Here is a tiny trained network, its code and every weight. The questions are about switching its units off for an input and a class, where a switched-off unit gives its printed mean instead of its output.

import numpy as np


def w(rows, s, z=0):
    codes = np.array(rows[::2]) - 128.0
    scale = np.full(codes.shape[1], s)
    scale[-1] = z or s
    return codes * scale


def f(y):
    return np.maximum(y, 0)


def log_softmax(a):
    a = a - a.max(-1, keepdims=True)
    return a - np.log(np.exp(a).sum(-1, keepdims=True))


def net(x, mask):
    res = np.array(x, float).reshape(1, 3) / 4 @ E
    y = f(res @ A[0][:, :-1].T + A[0][:, -1])
    res = res + np.where(mask, y, B[0][:, -1]) @ B[0][:, :-1]
    return log_softmax(res[-1] @ U[:, :-1].T + U[:, -1])


A, B = {}, {}
E = w([
[106,118,106,82,12,156,139,105],'x0',
[110,69,93,173,144,125,125,76],'x1',
[198,127,47,155,105,129,89,169],'x2',
],0.011)
A[0] = w([
[134,108,54,165,108,153,39,204,21],'n0',
[101,129,89,66,48,156,158,80,189],'n1',
[167,104,65,109,132,94,104,179,22],'n2',
[126,92,139,143,205,89,147,154,61],'n3',
[143,140,107,86,49,180,194,86,103],'n4',
[92,76,78,96,58,157,128,70,132],'n5',
[158,181,155,117,175,119,144,179,121],'n6',
[86,45,85,197,132,120,151,96,138],'n7',
[61,101,193,104,158,100,131,68,74],'n8',
[146,154,61,141,118,88,27,142,5],'n9',
[123,126,130,179,239,68,117,157,119],'n10',
[90,124,229,119,146,108,215,45,58],'n11',
[149,129,152,157,179,113,88,132,28],'n12',
[78,113,184,80,167,128,194,74,50],'n13',
[139,185,148,45,123,105,147,225,249],'n14',
[133,102,91,224,208,79,154,100,131],'n15',
[110,2,113,186,121,72,139,78,138],'n16',
[180,112,65,177,101,101,88,193,40],'n17',
[83,149,191,94,147,73,169,72,46],'n18',
[52,81,46,207,136,91,144,78,108],'n19',
],0.007,0.0022)
B[0] = w([
[39,190,69,198,67,199,72,87,210],'n0',
[216,131,208,49,164,127,77,32,237],'n1',
[66,163,42,195,62,195,74,114,183],'n2',
[188,104,109,82,142,118,55,3,196],'n3',
[208,119,223,65,190,73,27,72,212],'n4',
[228,97,199,33,216,79,58,9,221],'n5',
[188,74,212,91,158,36,126,131,200],'n6',
[221,213,181,134,60,32,168,170,212],'n7',
[126,182,119,211,64,224,65,96,220],'n8',
[83,179,77,158,83,201,46,94,190],'n9',
[161,103,162,71,161,84,64,18,255],'n10',
[72,188,51,194,52,173,52,110,249],'n11',
[180,83,120,75,214,79,43,86,177],'n12',
[58,207,23,199,61,189,37,107,223],'n13',
[189,243,188,194,89,74,172,194,242],'n14',
[172,136,221,64,181,54,68,104,243],'n15',
[212,215,226,204,88,56,221,186,223],'n16',
[56,146,49,197,96,159,54,78,217],'n17',
[50,181,32,212,87,140,39,88,212],'n18',
[165,204,218,188,29,42,173,198,216],'n19',
],0.005,0.0061)
U = w([
[35,137,55,191,59,211,41,96,69],'0',
[174,191,200,138,70,70,183,175,227],'1',
[157,69,161,2,179,122,59,60,33],'2',
[117,115,138,89,137,149,193,111,200],'3',
[38,38,81,28,179,211,223,205,2],'4',
],0.0058,0.0029)

Each question gives the input, the list of numbers given to net, and the class t.
The units are the neurons (one row each of A and B). Each row of codes is followed by its name. A weight is (code - 128) times the scale printed after its matrix; where a second scale follows, it is the last column's (A, B and U).
mask holds one flag per neuron, in row order. A switched-off neuron (its flag False) gives its mean, the last column of its row in B, instead of its output. The means were averaged over made-up inputs and are rounded, as every weight is.
A unit's drop is (log p(t) with every unit on - log p(t) with that unit switched off) / (log p(t) with every unit on - log p(t) with every unit switched off).
The circuit of an input: a set's keep is (log p(t) with only the set's units on - log p(t) with every unit switched off) / (log p(t) with every unit on - log p(t) with every unit switched off). Starting from the 12 units with the biggest drops (on a tie, the unit counted first), units are removed one at a time, each time the one whose removal leaves the highest keep (on an exact tie, the one counted first), for as long as the keep stays at least 0.8.
circuit, biggest first: the units of the circuit, biggest drop first
top k neurons: the k neurons with the biggest drops, biggest first
drop of u: that unit's drop, to one decimal
input [5,6,-4], class 1: circuit, biggest first	[n16; n19]
input [-8,3,7], class 2: circuit, biggest first	[n10]
input [-8,-3,5], class 2: circuit, biggest first	[n10; n12]
input [3,6,5], class 1: circuit, biggest first	[n16; n19]
input [-7,8,2], class 1: top 4 neurons	[n16; n19; n7; n5]
input [0,-1,2], class 3: top 2 neurons	[n11; n13]
input [-7,7,5], class 1: top 4 neurons	[n19; n16; n7; n5]
input [8,8,-1], class 1: top 4 neurons	[n16; n19; n7; n10]
input [7,3,-5], class 2: top 3 neurons	[n5; n1; n4]
input [-1,-7,7], class 0: top 2 neurons	[n17; n0]
input [-4,1,1], class 2: top 2 neurons	[n14; n10]
input [4,8,-4], class 1: top 3 neurons	[n16; n19; n7]
input [-6,3,-8], class 0: drop of n13	0.1
input [1,8,-2], class 1: drop of n9	0.0
input [-2,-2,2], class 3: drop of n19	0.2
input [-7,-3,7], class 0: circuit, biggest first	[n17]
input [5,-1,-3], class 2: drop of n5	0.2
